.02 .02 .01 -.01 .01 .02 -.03 .02
.24 -.18 .31 -.30 -.34 .22 .18 -.24
.02 .02 .01 -.01 .01 .02 -.03 .02
-.52 -.57 -.36 .41 -.27 -.49 .57 -.48
.02 .02 .01 -.01 .01 .01 -.03 .02
.23 -.18 .31 -.30 -.34 .22 .18 -.24
-.27 .25 -.37 .35 .41 -.25 -.25 .32
.24 -.17 .30 -.29 -.33 .22 .17 -.24
.02 .02 .01 -.01 .01 .02 -.03 .02
.29 -.22 .37 -.35 -.40 .27 .23 -.31
.22 -.17 .29 -.28 -.31 .21 .16 -.23
->
.02 .24 .02 -.52 .02 .23 -.27 .24 .02 .29 .22
.02 -.18 .02 -.57 .02 -.18 .25 -.17 .02 -.22 -.17
.01 .31 .01 -.36 .01 .31 -.37 .30 .01 .37 .29
-.01 -.30 -.01 .41 -.01 -.30 .35 -.29 -.01 -.35 -.28
.01 -.34 .01 -.27 .01 -.34 .41 -.33 .01 -.40 -.31
.02 .22 .02 -.49 .01 .22 -.25 .22 .02 .27 .21
-.03 .18 -.03 .57 -.03 .18 -.25 .17 -.03 .23 .16
.02 -.24 .02 -.48 .02 -.24 .32 -.24 .02 -.31 -.23

-.03 .33 .35 -.03 .29 -.03 .59 -.03 .29 .37 .26 -.03 .33 .26
.01 .08 .08 .01 .04 .01 -.49 .01 .04 .08 .04 .01 .05 .04
-.47 -.12 -.12 -.49 -.08 -.48 .43 -.48 -.08 -.11 -.07 -.48 -.06 -.08
->
-.03 .01 -.47
.33 .08 -.12
.35 .08 -.12
-.03 .01 -.49
.29 .04 -.08
-.03 .01 -.48
.59 -.49 .43
-.03 .01 -.48
.29 .04 -.08
.37 .08 -.11
.26 .04 -.07
-.03 .01 -.48
.33 .05 -.06
.26 .04 -.08

-.04 -.28 .19 -.26 .07 -.53 .15 .08 .60 .52 -.37 .70 -.20 -.29
.12 -.17 .10 -.22 .07 -.59 .44 .04 .52 .38 -.36 .46 -.19 -.22
-.03 -.27 .11 -.26 .10 -.59 .36 .03 .65 .34 -.34 .59 -.10 -.21
-.04 -.23 .10 -.16 .09 .05 .02 .09 .27 .17 -.27 .37 -.06 -.09
.06 -.09 .14 -.17 .08 -.54 .29 .11 .47 .45 -.25 .38 -.17 -.29
.04 -.27 .09 -.25 .09 .03 .06 .18 .33 .19 -.04 .40 .00 .06
->
-.04 .12 -.03 -.04 .06 .04
-.28 -.17 -.27 -.23 -.09 -.27
.19 .10 .11 .10 .14 .09
-.26 -.22 -.26 -.16 -.17 -.25
.07 .07 .10 .09 .08 .09
-.53 -.59 -.59 .05 -.54 .03
.15 .44 .36 .02 .29 .06
.08 .04 .03 .09 .11 .18
.60 .52 .65 .27 .47 .33
.52 .38 .34 .17 .45 .19
-.37 -.36 -.34 -.27 -.25 -.04
.70 .46 .59 .37 .38 .40
-.20 -.19 -.10 -.06 -.17 .00
-.29 -.22 -.21 -.09 -.29 .06

.31 .08 .04 -.30 -.33 .00 .49 -.13 -.26 .30 -.11 .09 .23 .11
-.27 .04 -.22 .42 .29 -.02 -.35 .06 .37 -.34 .15 .00 -.06 -.10
.11 .20 -.40 .45 .16 -.05 -.17 -.16 .30 -.28 .17 .16 .24 .12
-.31 -.08 -.06 .31 .29 .03 -.47 .14 .23 -.38 .15 -.04 -.19 -.07
-.43 .08 -.08 .00 -.28 .07 .55 .21 .14 -.18 .05 .10 .16 -.26
->
.31 -.27 .11 -.31 -.43
.08 .04 .20 -.08 .08
.04 -.22 -.40 -.06 -.08
-.30 .42 .45 .31 .00
-.33 .29 .16 .29 -.28
.00 -.02 -.05 .03 .07
.49 -.35 -.17 -.47 .55
-.13 .06 -.16 .14 .21
-.26 .37 .30 .23 .14
.30 -.34 -.28 -.38 -.18
-.11 .15 .17 .15 .05
.09 .00 .16 -.04 .10
.23 -.06 .24 -.19 .16
.11 -.10 .12 -.07 -.26

.13 .35 .38 .16 .31 .14 .24 .14 .30 .40 .28 .14
.34 -.24 -.24 .36 -.18 .34 .42 .34 -.18 -.25 -.17 .35
.06 -.31 -.35 .08 -.29 .06 -.73 .07 -.29 -.38 -.26 .07
->
.13 .34 .06
.35 -.24 -.31
.38 -.24 -.35
.16 .36 .08
.31 -.18 -.29
.14 .34 .06
.24 .42 -.73
.14 .34 .07
.30 -.18 -.29
.40 -.25 -.38
.28 -.17 -.26
.14 .35 .07

.08 -.39 -.44 .13 -.33 .33 -.23 .45
.07 -.16 -.23 .13 -.27 .35 -.37 .51
.13 -.46 -.42 .07 -.26 .23 -.20 .47
.08 -.15 -.18 .12 -.30 .27 -.38 .32
.13 -.38 -.47 .08 -.22 .23 -.21 .62
.11 -.16 -.18 .07 -.23 .33 -.33 .46
.07 -.31 -.45 .12 -.26 .26 -.37 .62
.11 -.45 -.26 .14 -.33 .27 -.38 .31
->
.08 .07 .13 .08 .13 .11 .07 .11
-.39 -.16 -.46 -.15 -.38 -.16 -.31 -.45
-.44 -.23 -.42 -.18 -.47 -.18 -.45 -.26
.13 .13 .07 .12 .08 .07 .12 .14
-.33 -.27 -.26 -.30 -.22 -.23 -.26 -.33
.33 .35 .23 .27 .23 .33 .26 .27
-.23 -.37 -.20 -.38 -.21 -.33 -.37 -.38
.45 .51 .47 .32 .62 .46 .62 .31

.27 .07 .10 .04 .10 .30 -.15
-.40 -.34 -.11 -.06 .23 .35 -.27
.12 .20 .16 -.12 -.37 -.50 .16
-.54 -.45 -.07 -.26 .07 .11 -.02
-.18 -.10 .09 -.11 .17 .01 .02
-.03 -.11 -.28 .09 .02 .27 -.02
.12 .15 .02 .20 .27 .12 -.04
-.04 .15 -.02 -.34 -.12 .02 -.01
.03 -.17 -.06 -.08 -.11 -.20 .27
-.53 .13 .03 -.37 .03 -.07 .30
->
.27 -.40 .12 -.54 -.18 -.03 .12 -.04 .03 -.53
.07 -.34 .20 -.45 -.10 -.11 .15 .15 -.17 .13
.10 -.11 .16 -.07 .09 -.28 .02 -.02 -.06 .03
.04 -.06 -.12 -.26 -.11 .09 .20 -.34 -.08 -.37
.10 .23 -.37 .07 .17 .02 .27 -.12 -.11 .03
.30 .35 -.50 .11 .01 .27 .12 .02 -.20 -.07
-.15 -.27 .16 -.02 .02 -.02 -.04 -.01 .27 .30

.19 .30 -.01 .18 .16
.24 .43 .06 -.47 .56
-.15 -.30 -.07 .62 -.52
-.30 -.47 .02 -.28 -.25
.42 .64 -.04 .49 .29
-.10 -.13 .05 -.47 .11
-.14 -.19 .04 -.40 .03
-.18 -.33 -.04 .33 -.41
->
.19 .24 -.15 -.30 .42 -.10 -.14 -.18
.30 .43 -.30 -.47 .64 -.13 -.19 -.33
-.01 .06 -.07 .02 -.04 .05 .04 -.04
.18 -.47 .62 -.28 .49 -.47 -.40 .33
.16 .56 -.52 -.25 .29 .11 .03 -.41

-.28 -.49 .13 .40 .23
.31 .53 -.17 -.33 -.28
-.05 .29 -.10 -.18 -.03
.15 .31 -.28 -.18 -.26
-.09 -.08 .17 .23 .21
.05 .23 -.04 -.06 .01
.17 .39 -.34 -.41 -.29
.13 .37 .01 -.13 -.06
-.06 -.32 .30 .26 .29
.09 .34 -.27 -.40 -.28
-.16 -.42 .25 .22 .27
->
-.28 .31 -.05 .15 -.09 .05 .17 .13 -.06 .09 -.16
-.49 .53 .29 .31 -.08 .23 .39 .37 -.32 .34 -.42
.13 -.17 -.10 -.28 .17 -.04 -.34 .01 .30 -.27 .25
.40 -.33 -.18 -.18 .23 -.06 -.41 -.13 .26 -.40 .22
.23 -.28 -.03 -.26 .21 .01 -.29 -.06 .29 -.28 .27
